The symbols move the items like this.
β: PH->SZ, TB->DL, SN->PZ, RP->LM, ZL->SN, JL->GL, LP->BD, NJ->CQ, JZ->TM, PZ->TC, DD->GD, QZ->QJ, NQ->LS, JN->NZ, JT->GT, BH->TT, DJ->QB, ZP->LP, RD->MJ, BD->ZD, JR->HQ, QB->NJ, NZ->CP, TC->RT, TQ->TP, CQ->JR, SZ->TB, SJ->FG, TD->DJ, FG->PH, MJ->SJ, MF->NQ, JD->ZL, SG->JL, TT->TQ, RT->JP, MB->DD, QJ->ZP, HQ->SC, FZ->BH, HH->BS, HT->BG, CP->NM, GD->JJ, LS->MB, LH->JZ, GT->JD, DN->FZ, JM->HT, GL->GF, NM->ZN, BG->SG, ZN->MF, RM->JT, SC->PM, DL->DN, JJ->LF, JP->TD, BS->JN, PM->QZ, LF->JM, LM->RM, TP->RP, TM->HH, GF->RD, ZD->LH
χ: PH->FG, TB->SZ, SN->ZL, RP->TP, ZL->JD, JL->SG, LP->ZP, NJ->QB, JZ->LH, PZ->SN, DD->MB, QZ->PM, NQ->MF, JN->BS, JT->RM, BH->FZ, DJ->TD, ZP->QJ, RD->GF, BD->LP, JR->CQ, QB->DJ, NZ->JN, TC->PZ, TQ->TT, CQ->NJ, SZ->PH, SJ->MJ, TD->JP, FG->SJ, MJ->RD, MF->ZN, JD->GT, SG->BG, TT->BH, RT->TC, MB->LS, QJ->QZ, HQ->JR, FZ->DN, HH->TM, HT->JM, CP->NZ, GD->DD, LS->NQ, LH->ZD, GT->JT, DN->DL, JM->LF, GL->JL, NM->CP, BG->HT, ZN->NM, RM->LM, SC->HQ, DL->TB, JJ->GD, JP->RT, BS->HH, PM->SC, LF->JJ, LM->RP, TP->TQ, TM->JZ, GF->GL, ZD->BD
φ: PH->RD, TB->SJ, SN->JT, RP->BH, ZL->RM, JL->JM, LP->PM, NJ->JP, JZ->LP, PZ->GT, DD->MF, QZ->JR, NQ->CP, JN->JZ, JT->TP, BH->TB, DJ->TC, ZP->SC, RD->SG, BD->QZ, JR->DJ, QB->RT, NZ->TM, TC->JD, TQ->DN, CQ->TD, SZ->MJ, SJ->GL, TD->PZ, FG->GF, MJ->JL, MF->NZ, JD->LM, SG->LF, TT->DL, RT->ZL, MB->ZN, QJ->HQ, HQ->QB, FZ->SZ, HH->ZD, HT->GD, CP->HH, GD->NQ, LS->NM, LH->ZP, GT->RP, DN->PH, JM->DD, GL->HT, NM->BS, BG->JJ, ZN->JN, RM->TQ, SC->NJ, DL->FG, JJ->LS, JP->SN, BS->LH, PM->CQ, LF->MB, LM->TT, TP->FZ, TM->BD, GF->BG, ZD->QJ
σ: PH->SJ, TB->PH, SN->JD, RP->TQ, ZL->GT, JL->BG, LP->QJ, NJ->DJ, JZ->ZD, PZ->ZL, DD->LS, QZ->SC, NQ->ZN, JN->HH, JT->LM, BH->DN, DJ->JP, ZP->QZ, RD->GL, BD->ZP, JR->NJ, QB->TD, NZ->BS, TC->SN, TQ->BH, CQ->QB, SZ->FG, SJ->RD, TD->RT, FG->MJ, MJ->GF, MF->NM, JD->JT, SG->HT, TT->FZ, RT->PZ, MB->NQ, QJ->PM, HQ->CQ, FZ->DL, HH->JZ, HT->LF, CP->JN, GD->MB, LS->MF, LH->BD, GT->RM, DN->TB, JM->JJ, GL->SG, NM->NZ, BG->JM, ZN->CP, RM->RP, SC->JR, DL->SZ, JJ->DD, JP->TC, BS->TM, PM->HQ, LF->GD, LM->TP, TP->TT, TM->LH, GF->JL, ZD->LP
τ: PH->JL, TB->GF, SN->RP, RP->DL, ZL->TP, JL->GD, LP->JR, NJ->PZ, JZ->QZ, PZ->LM, DD->CP, QZ->QB, NQ->BS, JN->BD, JT->BH, BH->FG, DJ->ZL, ZP->CQ, RD->JM, BD->HQ, JR->RT, QB->SN, NZ->ZD, TC->RM, TQ->SZ, CQ->TC, SZ->GL, SJ->BG, TD->JD, FG->SG, MJ->HT, MF->HH, JD->TQ, SG->DD, TT->PH, RT->JT, MB->NZ, QJ->NJ, HQ->JP, FZ->SJ, HH->ZP, HT->LS, CP->LH, GD->NM, LS->JN, LH->PM, GT->TT, DN->MJ, JM->NQ, GL->JJ, NM->JZ, BG->MB, ZN->TM, RM->FZ, SC->TD, DL->RD, JJ->ZN, JP->GT, BS->LP, PM->DJ, LF->MF, LM->DN, TP->TB, TM->QJ, GF->LF, ZD->SC

In the rows, zero is written as 60.

The rows follow the links: the fewer symbols apart two items are, the more alike their rows tend to be.

Known rows, each with its item:
[49,59,52,53,43,51,47,55,33,42,66,47,54,83,71,121,67,91,64,79,67,94,42,56,15,58,70,93,92,50,37,48,96,56,55,65,55,68,33]: HT
[63,67,46,32,33,66,39,85,56,73,55,65,61,80,66,115,59,116,91,69,58,76,61,42,28,63,90,78,63,53,27,39,86,68,65,73,74,60,51]: LS
[44,61,75,62,105,48,81,58,83,52,49,89,80,45,41,36,14,37,37,51,68,40,55,73,103,57,67,40,37,62,64,52,11,75,53,55,71,52,81]: CQ
[54,55,60,84,40,52,53,36,24,36,81,30,39,73,79,80,85,54,47,79,60,91,47,63,17,59,34,82,95,56,69,64,101,44,50,59,36,75,34]: MJ
[41,71,68,78,67,58,60,76,86,71,47,100,67,47,48,43,4,69,61,58,50,55,66,53,78,79,61,16,13,59,62,25,39,79,46,62,83,59,93]: LP
[54,54,59,85,39,55,53,35,27,39,82,28,37,72,79,71,89,49,49,78,59,90,47,64,17,59,29,78,93,56,72,68,101,41,51,57,34,75,37]: SJ
[67,51,59,88,36,64,57,34,32,48,83,23,34,62,79,48,104,37,53,69,56,76,59,62,31,61,24,73,90,63,84,81,98,38,58,54,30,73,40]: TB
[82,51,57,77,41,68,60,39,40,56,76,21,40,58,75,30,118,29,57,60,57,59,66,65,50,57,28,71,85,66,87,95,85,37,68,55,34,68,44]: BH
[65,70,44,34,29,70,37,90,61,81,53,71,62,77,64,106,53,118,96,67,54,71,67,41,31,66,91,68,52,54,30,37,84,70,67,74,79,61,59]: MF
[90,50,59,56,63,72,70,46,54,62,68,27,53,52,67,21,120,22,60,43,64,38,71,68,81,46,47,76,81,72,84,111,56,39,78,51,40,57,48]: LM
[59,53,62,88,38,56,54,33,28,39,82,27,37,68,80,67,92,47,49,75,59,86,50,63,22,61,28,77,91,58,76,72,101,39,53,55,33,74,37]: FG
[55,62,49,39,40,57,44,69,41,55,61,55,59,85,71,126,63,104,77,75,64,87,48,49,19,58,84,90,82,49,27,44,91,61,62,69,63,62,40]: JJ
[90,48,60,48,75,69,74,49,62,63,63,34,63,51,60,20,112,20,57,40,68,31,71,72,94,44,56,75,79,73,79,110,42,45,81,50,45,53,50]: JT

Each walk starts at a row. The symbols on each line, taken left to right, move it on to the next item.
Answer with the item's row; about right is enough.
---
[47,73,62,74,55,63,53,83,86,80,48,98,64,51,50,47,9,81,68,61,45,57,70,47,69,80,64,16,12,58,59,22,47,78,48,67,84,59,94]
β χ σ χ σ χ β φ -> [42,62,76,67,103,48,80,60,84,52,50,90,81,45,40,36,10,38,38,51,67,44,56,72,102,60,65,37,33,61,63,48,14,77,50,56,74,52,83]
σ σ φ τ χ β χ σ χ -> [88,51,57,70,46,71,62,43,44,61,74,21,43,56,73,25,123,27,58,54,58,49,69,65,63,50,35,74,85,70,88,105,74,37,73,52,36,65,44]
---
[71,52,58,86,40,65,55,35,34,50,81,22,35,63,79,43,108,34,53,67,56,70,59,64,35,59,24,72,86,64,86,86,94,36,61,53,31,73,41]
β τ β β β φ -> [51,55,61,80,40,52,52,35,25,34,79,33,42,74,79,87,80,57,49,80,62,92,44,62,13,60,38,84,95,53,62,62,101,46,50,60,37,73,33]
χ φ χ φ χ τ φ -> [57,76,51,59,36,71,43,92,80,91,49,92,58,61,57,66,27,103,89,63,42,61,76,39,51,80,72,27,16,58,48,23,67,77,56,72,85,60,84]
---
[40,71,69,76,74,55,64,74,86,67,48,100,69,49,47,41,3,64,53,59,51,52,64,58,80,74,61,18,15,59,65,27,34,79,45,62,80,58,92]
β φ β σ φ -> [46,60,74,58,108,47,82,59,84,52,47,85,82,44,40,36,19,33,36,48,70,40,55,74,107,55,67,43,40,62,64,56,10,74,56,54,70,49,78]
β φ β σ φ -> [78,52,66,39,101,61,84,53,73,58,53,52,78,47,47,27,81,21,46,37,76,26,66,77,109,41,68,69,70,69,69,98,18,56,73,50,56,47,59]
---
[64,73,46,46,28,71,39,95,73,91,48,84,61,69,61,86,40,114,97,65,44,66,74,37,41,75,83,44,33,56,39,29,75,73,62,71,83,58,77]
φ σ σ χ φ β -> [39,68,71,75,84,51,70,70,87,62,49,98,73,46,46,38,2,53,47,57,56,50,60,63,89,71,60,23,19,62,65,32,27,80,46,60,77,55,90]
σ β σ σ β χ φ -> [56,55,73,49,110,50,85,56,81,51,50,73,83,45,40,33,38,27,38,42,74,33,57,77,113,48,70,57,52,65,65,73,7,70,61,53,67,46,70]
---
[65,52,70,44,110,55,85,55,80,54,50,68,84,46,43,30,55,24,42,39,76,32,61,77,114,44,72,63,60,66,66,83,9,65,66,51,63,45,65]
σ τ φ β β β -> [91,50,58,60,57,72,66,44,51,63,69,25,50,52,67,21,121,25,58,46,62,43,71,68,74,50,40,72,83,73,84,109,62,37,76,52,39,58,46]
χ τ τ φ σ χ φ φ χ β -> [64,70,46,36,28,71,37,92,63,84,50,76,61,76,64,104,52,119,98,66,51,72,68,37,34,69,88,62,47,55,31,34,83,70,66,75,80,59,64]
---
[64,53,60,89,38,62,54,33,31,44,82,25,35,65,81,55,101,40,49,72,56,80,54,63,27,60,25,74,89,60,81,78,99,39,55,55,32,74,40]
χ τ σ σ χ σ σ -> [62,66,46,32,34,64,42,81,51,68,55,63,63,82,66,119,60,114,88,72,61,79,57,45,26,62,91,82,68,53,27,41,87,65,64,72,70,61,49]
σ β φ σ σ φ χ β -> [50,74,60,72,47,64,51,86,84,83,48,98,60,54,54,52,12,86,74,61,43,57,71,46,63,82,65,18,10,58,56,22,53,78,49,68,85,60,93]
---
[44,76,65,75,61,60,58,80,87,77,47,100,64,49,49,46,4,76,64,61,46,56,67,51,71,79,64,17,10,57,62,23,42,80,47,63,83,60,94]
σ σ φ φ φ β τ β χ φ -> [88,50,57,65,52,74,65,43,48,63,70,24,46,55,71,23,123,27,58,49,59,46,71,65,69,51,38,73,85,72,86,106,67,36,75,51,36,60,46]
τ β φ φ β τ σ φ τ -> [62,76,49,52,28,71,40,96,74,90,48,87,59,65,61,79,38,111,95,64,43,62,74,37,45,78,80,38,25,59,43,27,73,75,62,74,88,60,80]
